Below are the code and all the weights of a small trained network. Each question names an input and a target symbol and asks about switching units off, where a switched-off unit gives its printed mean instead of its output.

import numpy as np


def w(rows, s, z=0):
    codes = np.array(rows[::2]) - 128.0
    scale = np.full(codes.shape[1], s)
    scale[-1] = z or s
    return codes * scale


def f(y):
    return np.maximum(y, 0)


def softmax(a):
    e = np.exp(a - a.max(-1, keepdims=True))
    return e / e.sum(-1, keepdims=True)


def log_softmax(a):
    a = a - a.max(-1, keepdims=True)
    return a - np.log(np.exp(a).sum(-1, keepdims=True))


def net(x, mask):
    ids = ['αβδηλστω'.index(c) for c in x.split()]
    T = len(ids)
    res = E[ids] + P[:T]
    u = 0
    for l in range(3):
        q, k, v = (res @ M[l].T for M in (Q, K, V))
        z = softmax(np.where(np.tri(T) > 0, q @ k.T / 3**0.5, -1e9)) @ v
        res = res + np.where(mask[u], z, O[l][:, -1]) @ O[l][:, :-1]
        u += 1
        y = f(res @ A[l][:, :-1].T + A[l][:, -1])
        res = res + np.where(mask[u : u + 12], y, B[l][:, -1]) @ B[l][:, :-1]
        u += 12
    return log_softmax(res[-1] @ U[:, :-1].T + U[:, -1])


Q, K, V, O, A, B = {}, {}, {}, {}, {}, {}
E = w([
[96,92,140,159,143,240,45,120],'α',
[109,67,124,150,159,110,124,188],'β',
[94,169,102,78,65,227,163,144],'δ',
[158,175,235,127,152,111,129,181],'η',
[165,242,118,74,208,185,163,189],'λ',
[29,190,136,237,117,157,126,157],'σ',
[163,137,4,114,140,135,103,108],'τ',
[151,173,157,134,107,76,30,108],'ω',
],0.018)
P = w([
[37,95,187,40,193,67,163,8],'0',
[70,108,164,64,172,89,133,57],'1',
[99,106,151,99,154,109,112,99],'2',
[116,123,134,124,141,127,96,126],'3',
[139,126,124,135,119,130,87,151],'4',
[158,139,111,145,103,140,76,172],'5',
[175,143,104,155,91,151,69,194],'6',
[191,151,93,171,78,158,60,212],'7',
[204,156,84,185,64,155,46,227],'8',
[220,168,80,185,59,158,34,243],'9',
],0.011)
Q[0] = w([
[89,138,112,98,179,148,76,255],'0.h0',
[112,23,131,37,48,132,144,179],'0.h0',
[194,149,128,160,126,92,252,99],'0.h0',
],0.0093)
K[0] = w([
[234,138,93,191,26,180,50,236],'0.h0',
[123,205,125,188,174,136,112,67],'0.h0',
[46,76,148,75,183,140,122,2],'0.h0',
],0.0096)
V[0] = w([
[94,68,145,199,112,164,131,140],'0.h0',
[111,129,15,116,103,177,146,96],'0.h0',
[112,133,221,83,161,254,155,196],'0.h0',
],0.0057)
O[0] = w([
[184,253,87,33,159,69,94,116,192],'0.h0',
[1,143,241,35,118,62,42,186,100],'0.h0',
[116,132,90,167,55,10,116,105,252],'0.h0',
],0.006,0.004)
A[0] = w([
[142,107,64,155,131,5,69,115,34],'0.n0',
[170,129,189,149,109,172,152,134,145],'0.n1',
[127,163,121,62,102,188,114,124,39],'0.n2',
[171,88,84,75,115,179,169,124,33],'0.n3',
[168,67,63,81,97,111,119,112,29],'0.n4',
[187,85,61,235,133,126,141,61,12],'0.n5',
[96,106,221,126,167,200,176,209,204],'0.n6',
[75,96,78,103,89,85,177,101,2],'0.n7',
[202,123,125,124,214,103,99,108,121],'0.n8',
[105,139,66,98,44,159,164,99,27],'0.n9',
[175,123,254,121,117,135,123,129,40],'0.n10',
[119,87,125,144,118,152,138,107,71],'0.n11',
],0.0073,0.0046)
B[0] = w([
[117,134,141,21,61,44,164,162,212],'0.n0',
[147,98,93,164,138,112,119,110,167],'0.n1',
[164,131,73,166,66,136,168,64,182],'0.n2',
[230,166,122,215,149,134,137,85,132],'0.n3',
[114,247,117,135,136,117,149,133,138],'0.n4',
[50,58,134,25,43,218,148,162,154],'0.n5',
[181,126,105,176,133,113,73,92,255],'0.n6',
[152,113,143,148,156,93,130,99,140],'0.n7',
[133,143,72,134,82,92,110,83,207],'0.n8',
[235,66,51,254,83,98,205,77,173],'0.n9',
[159,154,78,179,152,20,126,62,150],'0.n10',
[107,136,131,57,117,134,134,131,134],'0.n11',
],0.0057,0.0034)
Q[1] = w([
[145,153,2,144,124,105,78,145],'1.h0',
[108,122,94,126,176,160,143,138],'1.h0',
[141,124,113,220,116,134,113,140],'1.h0',
],0.009)
K[1] = w([
[199,142,120,185,53,135,56,254],'1.h0',
[167,107,158,107,96,117,127,73],'1.h0',
[176,137,73,121,98,135,77,219],'1.h0',
],0.0075)
V[1] = w([
[185,127,103,24,167,78,199,253],'1.h0',
[58,3,42,163,116,187,146,185],'1.h0',
[135,191,10,86,127,243,172,97],'1.h0',
],0.0053)
O[1] = w([
[9,91,47,197,166,152,101,78,52],'1.h0',
[60,254,85,107,128,84,74,77,252],'1.h0',
[62,93,213,71,127,68,87,192,67],'1.h0',
],0.0079,0.002)
A[1] = w([
[122,88,67,1,131,138,110,136,17],'1.n0',
[117,131,143,134,156,125,123,129,28],'1.n1',
[109,125,135,120,222,97,145,182,105],'1.n2',
[95,151,147,99,137,155,142,95,86],'1.n3',
[149,176,117,116,146,163,146,113,2],'1.n4',
[112,110,122,123,146,135,136,151,63],'1.n5',
[54,91,149,156,90,125,116,94,106],'1.n6',
[133,62,146,153,128,183,172,182,174],'1.n7',
[146,160,115,147,146,87,116,128,92],'1.n8',
[143,99,192,168,187,119,128,174,39],'1.n9',
[129,128,116,141,152,137,213,136,44],'1.n10',
[71,149,77,117,120,96,141,131,25],'1.n11',
],0.0092,0.0065)
B[1] = w([
[93,198,155,254,157,107,127,32,166],'1.n0',
[195,111,61,119,113,102,216,201,128],'1.n1',
[124,163,156,41,40,66,68,221,202],'1.n2',
[73,135,45,145,147,155,115,58,144],'1.n3',
[91,109,153,149,134,122,45,136,132],'1.n4',
[114,124,93,151,153,154,101,106,128],'1.n5',
[116,91,42,110,150,91,105,169,180],'1.n6',
[202,123,166,180,86,130,179,218,201],'1.n7',
[71,137,126,92,168,52,111,116,253],'1.n8',
[75,173,116,73,87,96,84,155,148],'1.n9',
[134,136,78,93,151,209,57,181,136],'1.n10',
[219,92,175,224,132,180,113,123,179],'1.n11',
],0.0043,0.0022)
Q[2] = w([
[168,154,124,86,105,9,63,170],'2.h0',
[81,138,175,87,157,86,187,117],'2.h0',
[126,75,164,96,156,139,87,98],'2.h0',
],0.015)
K[2] = w([
[134,193,97,146,5,187,41,212],'2.h0',
[84,104,254,91,117,182,152,27],'2.h0',
[80,151,129,107,102,139,225,125],'2.h0',
],0.0093)
V[2] = w([
[88,157,104,155,92,214,49,52],'2.h0',
[150,104,113,88,19,104,171,39],'2.h0',
[77,204,142,191,94,71,254,125],'2.h0',
],0.0051)
O[2] = w([
[149,126,217,93,100,131,162,134,253],'2.h0',
[104,176,133,246,70,167,103,167,92],'2.h0',
[122,184,86,79,161,149,139,255,21],'2.h0',
],0.0092,0.0016)
A[2] = w([
[127,74,194,125,102,127,153,188,223],'2.n0',
[88,27,119,136,138,63,122,167,27],'2.n1',
[123,137,93,100,115,97,130,123,81],'2.n2',
[100,77,136,126,137,90,119,148,71],'2.n3',
[105,106,60,204,116,170,89,88,16],'2.n4',
[148,128,206,183,254,49,79,162,23],'2.n5',
[147,132,48,172,163,133,224,176,1],'2.n6',
[17,144,131,67,95,147,94,127,30],'2.n7',
[76,80,175,108,118,144,83,156,16],'2.n8',
[110,128,178,99,127,56,134,170,30],'2.n9',
[104,114,127,73,60,131,136,78,68],'2.n10',
[181,39,138,122,210,178,115,109,45],'2.n11',
],0.0089,0.0083)
B[2] = w([
[89,76,203,123,171,133,212,152,253],'2.n0',
[180,175,149,123,117,154,109,153,163],'2.n1',
[163,102,128,131,151,136,159,109,144],'2.n2',
[119,129,154,116,145,147,126,107,140],'2.n3',
[125,117,176,65,117,107,135,137,167],'2.n4',
[112,91,109,142,146,254,83,139,156],'2.n5',
[61,114,164,66,28,174,154,108,145],'2.n6',
[126,157,116,198,122,226,132,96,142],'2.n7',
[122,146,99,138,184,115,161,125,136],'2.n8',
[176,120,87,205,111,163,132,87,139],'2.n9',
[129,93,108,153,142,152,117,107,162],'2.n10',
[162,153,158,206,200,105,116,145,137],'2.n11',
],0.008,0.0048)
U = w([
[141,119,205,111,84,51,126,84,69],'α',
[122,157,35,136,151,138,90,58,253],'β',
[57,168,167,187,124,121,133,158,49],'δ',
[114,84,91,119,65,203,189,121,121],'η',
[68,1,97,133,154,57,132,162,231],'λ',
[163,161,133,33,170,151,180,153,140],'σ',
[83,76,172,94,147,226,60,113,114],'τ',
[189,104,124,198,162,184,174,115,35],'ω',
],0.0087,0.0038)

Each question gives the input, a string of symbols that net reads in full, and the target symbol t.
The units are the heads (3 rows each of Q, K, V and O) and the neurons (one row each of A and B). Each row of codes is followed by its name. A weight is (code - 128) times the scale printed after its matrix; where a second scale follows, it is the last column's (O, A, B and U).
mask holds one flag per unit, layer by layer, with each layer's heads first. A switched-off unit (its flag False) gives its mean, the last column of its rows in O or B, instead of its output. The means were averaged over made-up inputs and are rounded, as every weight is.
A unit's drop is (log p(t) with every unit on - log p(t) with that unit switched off) / (log p(t) with every unit on - log p(t) with every unit switched off).
The circuit of an input: a set's keep is (log p(t) with only the set's units on - log p(t) with every unit switched off) / (log p(t) with every unit on - log p(t) with every unit switched off). Starting from the 12 units with the biggest drops (on a tie, the unit counted first), units are removed one at a time, each time the one whose removal leaves the highest keep (on an exact tie, the one counted first), for as long as the keep stays at least 0.8.
units of the circuit, in order: the units of the circuit, biggest drop first
k most important neurons: the k neurons with the biggest drops, biggest first
top k neurons in layer l: the k neurons of layer l with the biggest drops, biggest first
input σ β β σ β, target σ: units of the circuit, in order : 2.h0, 0.h0
input β δ ω, target δ: units of the circuit, in order : 2.h0, 0.h0
input τ σ σ δ λ, target δ: 2 most important neurons : 0.n2, 1.n8
input ω β σ λ σ β β λ, target β: units of the circuit, in order : 2.n0, 1.h0
input β λ β β η λ, target η: units of the circuit, in order : 1.h0, 2.n6
input δ α λ σ, target λ: units of the circuit, in order : 1.h0, 1.n6, 2.h0
input δ β β η, target ω: top neuron in layer 2 : 2.n5
input ω β ω β λ, target β: units of the circuit, in order : 2.n0, 0.n6, 0.n8
input α σ β β τ β, target τ: 2 most important neurons : 2.n5, 0.n6
input δ α σ β β β δ, target β: units of the circuit, in order : 2.n0, 2.h0
input λ τ δ β α δ α, target δ: units of the circuit, in order : 2.h0, 0.n9, 0.h0
input δ β α ω σ α, target σ: units of the circuit, in order : 2.h0, 1.h0
input λ σ α β, target α: units of the circuit, in order : 2.h0, 0.n0, 0.h0
input λ β τ β α α α α σ, target α: units of the circuit, in order : 2.h0, 1.h0, 1.n8
input α β α, target β: units of the circuit, in order : 2.h0, 2.n0
input σ α η β β β σ σ δ, target σ: units of the circuit, in order : 2.h0
input η β λ β σ ω, target σ: units of the circuit, in order : 0.h0, 2.h0, 1.h0
input β λ δ, target λ: 3 most important neurons : 0.n9, 1.n6, 2.n0
input β λ τ τ η σ, target η: top 2 neurons in layer 0 : 0.n6, 0.n5
input β λ α λ α, target λ: top 2 neurons in layer 1 : 1.n7, 1.n6
input η τ β σ α α β σ η σ, target η: top 2 neurons in layer 0 : 0.n5, 0.n6
input δ σ α η α, target η: 3 most important neurons : 0.n5, 1.n7, 0.n6
input β τ β, target τ: top 2 neurons in layer 2 : 2.n5, 2.n1
input β β δ β β β σ η, target ω: top 2 neurons in layer 2 : 2.n5, 2.n4
input β α α τ, target α: 2 most important neurons : 1.n0, 0.n0
input η β ω σ β β δ β, target δ: top 3 neurons in layer 0 : 0.n9, 0.n2, 0.n0
input β β β σ α β σ α β, target α: top neuron in layer 1 : 1.n8
input β τ δ η α η ω ω λ, target ω: most important neuron : 2.n11
